Here is a tiny trained network, its code and every weight. The questions are about switching its units off for an input and a class, where a switched-off unit gives its printed mean instead of its output.

import numpy as np


def w(rows, s, z=0):
    codes = np.array(rows[::2]) - 128.0
    scale = np.full(codes.shape[1], s)
    scale[-1] = z or s
    return codes * scale


def f(y):
    return np.maximum(y, 0)


def log_softmax(a):
    a = a - a.max(-1, keepdims=True)
    return a - np.log(np.exp(a).sum(-1, keepdims=True))


def net(x, mask):
    res = np.array(x, float).reshape(1, 4) / 4 @ E
    y = f(res @ A[0][:, :-1].T + A[0][:, -1])
    res = res + np.where(mask, y, B[0][:, -1]) @ B[0][:, :-1]
    return log_softmax(res[-1] @ U[:, :-1].T + U[:, -1])


A, B = {}, {}
E = w([
[3,144,99],'x0',
[78,116,250],'x1',
[128,128,128],'x2',
[139,250,151],'x3',
],0.0061)
A[0] = w([
[190,126,95,119],'N0',
[72,238,108,93],'N1',
[96,38,83,95],'N2',
[2,160,62,100],'N3',
[108,112,240,84],'N4',
[143,145,27,60],'N5',
[156,120,129,255],'N6',
[225,186,162,76],'N7',
[147,38,138,75],'N8',
],0.015,0.0068)
B[0] = w([
[189,133,117,188],'N0',
[46,159,103,217],'N1',
[50,184,115,197],'N2',
[185,70,55,243],'N3',
[226,206,78,210],'N4',
[207,231,147,182],'N5',
[108,5,124,254],'N6',
[63,148,39,210],'N7',
[76,189,43,185],'N8',
],0.028,0.0069)
U = w([
[136,102,94,173],'0',
[48,172,111,77],'1',
[198,169,125,81],'2',
[127,104,118,254],'3',
[116,65,161,125],'4',
[134,144,234,80],'5',
[144,143,248,73],'6',
],0.012,0.0094)

Each question gives the input, the list of numbers given to net, and the class t.
The units are the neurons (one row each of A and B). Each row of codes is followed by its name. A weight is (code - 128) times the scale printed after its matrix; where a second scale follows, it is the last column's (A, B and U).
mask holds one flag per neuron, in row order. A switched-off neuron (its flag False) gives its mean, the last column of its row in B, instead of its output. The means were averaged over made-up inputs and are rounded, as every weight is.
A unit's drop is (log p(t) with every unit on - log p(t) with that unit switched off) / (log p(t) with every unit on - log p(t) with every unit switched off).
The circuit of an input: a set's keep is (log p(t) with only the set's units on - log p(t) with every unit switched off) / (log p(t) with every unit on - log p(t) with every unit switched off). Starting from all 9 units, units are removed one at a time, each time the one whose removal leaves the highest keep (on an exact tie, the one counted first), for as long as the keep stays at least 0.8.
units of the circuit, in order: the units of the circuit, biggest drop first
most important unit: the unit with the biggest drop
top k neurons: the k neurons with the biggest drops, biggest first
drop of u: that unit's drop, to one decimal
input [3,8,-8,-6], class 2: top 4 neurons	(N4; N1; N7; N6)
input [-4,3,3,8], class 1: most important unit	N7
input [5,-7,0,6], class 2: top 3 neurons	(N5; N3; N7)
input [-5,-7,-1,-3], class 2: top 3 neurons	(N5; N0; N1)
input [-3,7,-6,-7], class 1: top 2 neurons	(N8; N3)
input [6,8,7,0], class 2: top 2 neurons	(N4; N6)
input [6,7,5,-1], class 2: top 2 neurons	(N4; N6)
input [0,-4,4,5], class 1: top 4 neurons	(N3; N1; N4; N7)
input [7,6,5,4], class 0: top 2 neurons	(N3; N1)
input [8,5,3,1], class 0: top 2 neurons	(N3; N5)
input [5,-7,1,-2], class 2: top 2 neurons	(N5; N7)
input [3,1,1,-3], class 4: units of the circuit, in order	(N4; N7; N8)
input [-3,-4,-4,8], class 1: drop of N3	0.2
input [-3,-1,1,8], class 1: drop of N2	0.0
input [-5,2,1,6], class 1: drop of N7	2.0
input [1,-8,-4,8], class 1: units of the circuit, in order	(N1)
